Below are the code and all the weights of a small trained network. Each question names an input and a target symbol and asks about switching units off, where a switched-off unit gives its printed mean instead of its output.

import numpy as np


def w(rows, s, z=0):
    codes = np.array(rows[::2]) - 128.0
    scale = np.full(codes.shape[1], s)
    scale[-1] = z or s
    return codes * scale


def norm(h):
    return h / np.sqrt((h * h).mean(-1, keepdims=True) + 1e-5)


def f(y):
    return y / 2 * (1 + np.tanh(0.7978845608 * (y + 0.044715 * y**3)))


def softmax(a):
    e = np.exp(a - a.max(-1, keepdims=True))
    return e / e.sum(-1, keepdims=True)


def log_softmax(a):
    a = a - a.max(-1, keepdims=True)
    return a - np.log(np.exp(a).sum(-1, keepdims=True))


def net(x, mask):
    ids = ['βγδεηθλμπστφψ'.index(c) for c in x.split()]
    T = len(ids)
    res = E[ids] + P[:T]
    u = 0
    for l in range(2):
        q, k, v = (norm(res) @ M[l].T for M in (Q, K, V))
        z = softmax(np.where(np.tri(T) > 0, q @ k.T / 2**0.5, -1e9)) @ v
        res = res + np.where(mask[u], z, O[l][:, -1]) @ O[l][:, :-1]
        u += 1
        y = f(norm(res) @ A[l][:, :-1].T + A[l][:, -1])
        res = res + np.where(mask[u : u + 4], y, B[l][:, -1]) @ B[l][:, :-1]
        u += 4
    return log_softmax(norm(res)[-1] @ U[:, :-1].T + U[:, -1])


Q, K, V, O, A, B = {}, {}, {}, {}, {}, {}
E = w([
[115,166,103,125,110,154,144,105,160],'β',
[132,133,84,114,137,100,155,155,130],'γ',
[84,128,178,120,100,160,44,78,168],'δ',
[190,110,95,80,42,83,107,115,137],'ε',
[116,57,128,157,18,112,146,113,153],'η',
[109,118,115,175,97,126,121,134,126],'θ',
[67,78,141,101,106,125,113,46,143],'λ',
[51,15,144,101,157,44,162,207,141],'μ',
[200,143,112,188,130,189,99,239,161],'π',
[95,131,96,134,151,123,150,129,134],'σ',
[86,148,133,158,105,159,117,120,160],'τ',
[148,162,128,95,248,134,3,174,111],'φ',
[90,126,106,121,155,106,145,154,140],'ψ',
],0.024)
P = w([
[157,148,121,153,165,27,129,102,129],'0',
[79,185,107,124,123,66,94,162,120],'1',
[87,164,132,97,113,179,142,158,116],'2',
[132,141,168,109,127,164,161,126,109],'3',
[150,140,211,162,164,81,174,54,165],'4',
[126,71,75,112,133,162,60,87,190],'5',
[117,69,110,67,112,250,107,133,114],'6',
[108,120,113,111,130,169,125,136,97],'7',
[115,120,190,97,142,129,176,114,164],'8',
[154,51,114,114,129,156,87,97,149],'9',
],0.014)
Q[0] = w([
[187,29,95,134,168,157,78,114,210],'L0H1',
[156,79,213,106,122,45,164,67,250],'L0H1',
],0.013)
K[0] = w([
[95,94,116,46,89,239,109,182,42],'L0H1',
[82,79,5,116,123,143,56,148,200],'L0H1',
],0.012)
V[0] = w([
[254,165,147,100,46,133,146,130,149],'L0H1',
[191,242,86,156,147,222,117,35,62],'L0H1',
],0.0072)
O[0] = w([
[161,99,186,141,144,26,138,103,242,106],'L0H1',
[36,252,206,228,191,78,191,45,119,3],'L0H1',
],0.013,0.004)
A[0] = w([
[233,195,73,251,119,162,96,197,187,4],'L0N1',
[171,184,62,40,254,125,166,95,131,183],'L0N2',
[160,123,85,138,159,197,112,202,196,150],'L0N3',
[124,101,75,112,79,123,153,130,141,202],'L0N4',
],0.0092,0.0037)
B[0] = w([
[151,94,160,254,92,92,152,102,65,183],'L0N1',
[70,170,146,119,116,167,85,154,155,195],'L0N2',
[194,142,181,190,169,69,141,158,115,255],'L0N3',
[119,150,116,204,98,141,173,83,187,226],'L0N4',
],0.013,0.0093)
Q[1] = w([
[240,59,212,170,255,13,97,135,58],'L1H1',
[13,10,72,117,86,78,20,95,217],'L1H1',
],0.0067)
K[1] = w([
[110,177,119,83,26,40,178,174,121],'L1H1',
[144,21,252,169,255,222,158,189,139],'L1H1',
],0.0051)
V[1] = w([
[164,78,215,214,197,84,84,213,2],'L1H1',
[114,67,176,188,13,139,202,70,41],'L1H1',
],0.0063)
O[1] = w([
[166,138,231,37,13,212,183,179,86,196],'L1H1',
[2,67,115,101,90,75,12,204,152,10],'L1H1',
],0.0086,0.0014)
A[1] = w([
[130,247,169,186,156,112,111,109,209,179],'L1N1',
[98,89,97,124,161,69,229,135,106,245],'L1N2',
[200,69,146,64,42,2,137,12,190,56],'L1N3',
[154,187,125,168,152,129,147,240,132,121],'L1N4',
],0.0084,0.0011)
B[1] = w([
[143,92,173,107,123,100,129,178,54,253],'L1N1',
[206,150,70,173,129,182,185,222,125,142],'L1N2',
[97,180,124,60,157,153,97,81,142,207],'L1N3',
[115,92,167,166,117,130,66,3,123,251],'L1N4',
],0.013,0.0071)
U = w([
[89,159,128,132,162,60,189,155,88,241],'β',
[195,120,179,224,118,94,131,139,139,50],'γ',
[134,150,161,109,184,123,43,155,64,132],'δ',
[158,166,136,90,185,70,146,117,167,195],'ε',
[163,95,109,154,116,120,123,135,250,5],'η',
[103,118,146,152,86,104,93,130,102,19],'θ',
[81,87,84,166,167,132,99,83,145,132],'λ',
[159,64,109,86,139,109,159,215,105,165],'μ',
[124,117,210,68,71,98,145,168,123,143],'π',
[102,183,74,168,140,168,130,95,103,151],'σ',
[65,174,124,153,108,129,116,149,124,187],'τ',
[142,203,153,131,120,174,186,105,96,104],'φ',
[186,117,89,120,104,194,108,123,93,44],'ψ',
],0.012,0.003)

Each question gives the input, a string of symbols that net reads in full, and the target symbol t.
The units are the heads (2 rows each of Q, K, V and O) and the neurons (one row each of A and B). Each row of codes is followed by its name. A weight is (code - 128) times the scale printed after its matrix; where a second scale follows, it is the last column's (O, A, B and U).
mask holds one flag per unit, layer by layer, with each layer's heads first. A switched-off unit (its flag False) gives its mean, the last column of its rows in O or B, instead of its output. The means were averaged over made-up inputs and are rounded, as every weight is.
A unit's drop is (log p(t) with every unit on - log p(t) with that unit switched off) / (log p(t) with every unit on - log p(t) with every unit switched off).
The circuit of an input: a set's keep is (log p(t) with only the set's units on - log p(t) with every unit switched off) / (log p(t) with every unit on - log p(t) with every unit switched off). Starting from all 10 units, units are removed one at a time, each time the one whose removal leaves the highest keep (on an exact tie, the one counted first), for as long as the keep stays at least 0.8.
circuit, biggest first: the units of the circuit, biggest drop first
k most important neurons: the k neurons with the biggest drops, biggest first
k most important neurons of layer l: the k neurons of layer l with the biggest drops, biggest first
input π γ β β, target π: most important neuron => [L0N3]
input ε ε μ β γ φ ε γ σ γ, target ε: circuit, biggest first => [L0H1, L1N3]
input γ γ γ γ ψ ψ ψ, target γ: 2 most important neurons of layer 0 => [L0N3, L0N4]
input γ β φ γ λ, target φ: 2 most important neurons of layer 0 => [L0N3, L0N1]
input π ε ψ ε γ φ γ η μ, target μ: circuit, biggest first => [L1N2, L0N3]
input π μ γ γ π γ γ γ, target π: 2 most important neurons => [L0N3, L0N2]
input λ η μ γ, target λ: circuit, biggest first => [L1H1, L0N3, L0N1]
input σ φ ψ, target σ: 2 most important neurons => [L0N3, L1N1]
input β π η, target π: circuit, biggest first => [L1H1, L0N1]
input φ ε θ, target φ: 2 most important neurons => [L0N3, L0N1]
input γ π δ δ θ ψ, target δ: circuit, biggest first => [L0H1, L1N1, L0N1]
input θ φ φ λ β, target φ: 2 most important neurons => [L0N3, L0N1]
input η γ ε, target η: circuit, biggest first => [L1N1, L0H1]
input γ γ ψ π δ, target ψ: circuit, biggest first => [L0H1]
input δ σ ψ, target δ: circuit, biggest first => [L0H1, L0N1, L0N4]
input η σ φ π π φ ψ, target π: 3 most important neurons of layer 0 => [L0N4, L0N2, L0N3]
input ε τ γ γ λ, target λ: circuit, biggest first => [L0N3, L1H1, L0H1]
input γ π β ε γ τ π β μ β, target π: 2 most important neurons of layer 1 => [L1N1, L1N4]
input γ ε ψ θ π λ γ γ, target π: circuit, biggest first => [L0H1, L0N3, L1H1]
input γ π η, target π: most important neuron of layer 1 => [L1N4]
input η λ δ λ, target λ: 2 most important neurons of layer 1 => [L1N1, L1N2]
input λ π μ ψ, target λ: circuit, biggest first => [L0H1, L0N3, L1H1, L1N1]
input τ γ θ, target τ: circuit, biggest first => [L0H1, L0N3, L1H1]
input φ η φ π γ, target η: circuit, biggest first => [L0H1, L1N1]
input ε β φ σ, target ε: circuit, biggest first => [L0H1, L1N3]
input γ γ η, target η: 2 most important neurons of layer 0 => [L0N4, L0N1]
input γ γ γ γ ε, target ε: circuit, biggest first => [L1N3]
input η γ γ γ π τ π φ σ θ, target π: 3 most important neurons of layer 0 => [L0N3, L0N4, L0N1]
input π η η γ γ ψ σ, target γ: 2 most important neurons of layer 0 => [L0N3, L0N4]
input μ σ η τ γ π ψ, target τ: 2 most important neurons => [L0N3, L1N1]
